Here is a tiny trained network, its code and every weight. The questions are about switching its units off for an input and a class, where a switched-off unit gives its printed mean instead of its output.

import numpy as np


def w(rows, s, z=0):
    codes = np.array(rows[::2]) - 128.0
    scale = np.full(codes.shape[1], s)
    scale[-1] = z or s
    return codes * scale


def norm(h):
    return h / np.sqrt((h * h).mean(-1, keepdims=True) + 1e-5)


def f(y):
    return y / 2 * (1 + np.tanh(0.7978845608 * (y + 0.044715 * y**3)))


def log_softmax(a):
    a = a - a.max(-1, keepdims=True)
    return a - np.log(np.exp(a).sum(-1, keepdims=True))


def net(x, mask):
    res = np.array(x, float).reshape(1, 5) / 4 @ E
    u = 0
    for l in range(4):
        y = f(norm(res) @ A[l][:, :-1].T + A[l][:, -1])
        res = res + np.where(mask[u : u + 5], y, B[l][:, -1]) @ B[l][:, :-1]
        u += 5
    return log_softmax(norm(res)[-1] @ U[:, :-1].T + U[:, -1])


A, B = {}, {}
E = w([
[196,208,96,205,193,140,51],'x0',
[140,137,105,154,191,164,130],'x1',
[129,142,120,138,173,242,210],'x2',
[186,192,222,172,131,181,191],'x3',
[163,250,89,120,100,144,165],'x4',
],0.0013)
A[0] = w([
[82,160,151,33,26,160,254,152],'0.n1',
[146,143,94,81,128,139,151,52],'0.n2',
[172,124,108,156,182,108,30,111],'0.n3',
[226,226,173,140,88,152,131,1],'0.n4',
[170,157,36,123,141,143,93,77],'0.n5',
],0.0023,0.0011)
B[0] = w([
[140,124,122,201,172,63,63,254],'0.n1',
[121,119,116,145,128,156,94,102],'0.n2',
[119,77,157,217,86,157,77,143],'0.n3',
[76,201,178,125,48,132,105,134],'0.n4',
[6,93,126,152,160,200,127,123],'0.n5',
],0.0023,0.0012)
A[1] = w([
[247,89,210,101,27,74,113,171],'1.n1',
[165,235,171,155,93,174,155,34],'1.n2',
[155,149,74,120,117,216,116,109],'1.n3',
[133,254,141,118,88,152,165,2],'1.n4',
[156,152,2,150,145,213,141,40],'1.n5',
],0.0023,0.0007)
B[1] = w([
[64,104,23,84,178,166,156,254],'1.n1',
[234,97,148,129,83,110,135,187],'1.n2',
[80,161,144,101,161,62,135,136],'1.n3',
[193,152,132,123,113,159,50,144],'1.n4',
[5,210,91,91,186,100,99,166],'1.n5',
],0.0025,0.00074)
A[2] = w([
[184,184,184,150,75,145,120,43],'2.n1',
[73,88,100,92,172,178,138,185],'2.n2',
[138,182,94,136,124,58,72,216],'2.n3',
[151,70,194,116,186,174,254,3],'2.n4',
[87,56,122,45,124,80,89,144],'2.n5',
],0.0034,0.00076)
B[2] = w([
[203,204,147,120,95,242,149,159],'2.n1',
[231,170,214,139,164,104,95,205],'2.n2',
[92,38,198,104,105,190,217,174],'2.n3',
[85,11,253,125,222,143,109,207],'2.n4',
[174,193,85,113,12,88,209,248],'2.n5',
],0.0028,0.0018)
A[3] = w([
[166,189,150,208,254,217,75,7],'3.n1',
[53,216,61,95,209,157,137,78],'3.n2',
[142,107,113,161,173,83,109,133],'3.n3',
[106,87,110,226,131,116,27,139],'3.n4',
[129,227,124,114,132,186,110,174],'3.n5',
],0.0033,0.0014)
B[3] = w([
[96,115,72,84,26,64,145,253],'3.n1',
[116,114,190,13,204,35,2,151],'3.n2',
[69,172,169,132,76,173,94,142],'3.n3',
[93,224,62,208,183,224,185,145],'3.n4',
[229,104,175,93,177,127,96,193],'3.n5',
],0.003,0.0017)
U = w([
[86,18,235,153,209,163,181,62],'0',
[254,203,180,106,87,206,141,254],'1',
[87,170,110,25,226,65,35,57],'2',
[77,65,46,88,11,32,199,231],'3',
[47,165,40,238,152,200,103,6],'4',
],0.0077,0.00078)

Each question gives the input, the list of numbers given to net, and the class t.
The units are the neurons (one row each of A and B). Each row of codes is followed by its name. A weight is (code - 128) times the scale printed after its matrix; where a second scale follows, it is the last column's (A, B and U).
mask holds one flag per neuron, layer by layer. A switched-off neuron (its flag False) gives its mean, the last column of its row in B, instead of its output. The means were averaged over made-up inputs and are rounded, as every weight is.
A unit's drop is (log p(t) with every unit on - log p(t) with that unit switched off) / (log p(t) with every unit on - log p(t) with every unit switched off).
The circuit of an input: a set's keep is (log p(t) with only the set's units on - log p(t) with every unit switched off) / (log p(t) with every unit on - log p(t) with every unit switched off). Starting from the 12 units with the biggest drops (on a tie, the unit counted first), units are removed one at a time, each time the one whose removal leaves the highest keep (on an exact tie, the one counted first), for as long as the keep stays at least 0.8.
units of the circuit, in order: the units of the circuit, biggest drop first
top k neurons: the k neurons with the biggest drops, biggest first
k most important neurons of layer l: the k neurons of layer l with the biggest drops, biggest first
drop of u: that unit's drop, to one decimal
input [6,7,1,-8,-6], class 4: units of the circuit, in order -> [3.n4]
input [-1,6,-2,-3,-3], class 4: 3 most important neurons of layer 1 -> [1.n2, 1.n3, 1.n5]
input [-6,1,7,-1,8], class 2: top 4 neurons -> [3.n2, 1.n5, 2.n5, 0.n1]
input [6,3,-2,-8,-3], class 4: top 2 neurons -> [3.n4, 0.n3]
input [7,7,-5,-7,1], class 4: top 2 neurons -> [3.n4, 0.n3]
input [5,1,7,-7,-2], class 2: top 2 neurons -> [3.n2, 1.n5]
input [2,1,-3,-1,-4], class 4: top 2 neurons -> [0.n3, 3.n4]
input [6,-5,1,-7,-2], class 4: 2 most important neurons of layer 3 -> [3.n4, 3.n1]
input [4,2,-8,-2,5], class 4: top 2 neurons -> [0.n3, 2.n5]
input [2,5,1,0,-5], class 4: top 3 neurons -> [3.n4, 0.n3, 2.n3]
input [7,8,5,2,-2], class 2: 2 most important neurons of layer 1 -> [1.n5, 1.n3]
input [8,-2,0,1,-3], class 4: 2 most important neurons of layer 2 -> [2.n5, 2.n2]
input [-3,8,-1,-7,3], class 2: 2 most important neurons of layer 3 -> [3.n2, 3.n1]
input [7,-8,6,-8,8], class 2: units of the circuit, in order -> [3.n2]
input [-5,-1,8,-5,3], class 2: drop of 3.n2 -> 0.1
input [8,3,-6,-1,-2], class 4: drop of 3.n4 -> 0.1
input [3,6,-5,5,-5], class 4: drop of 3.n4 -> 0.3
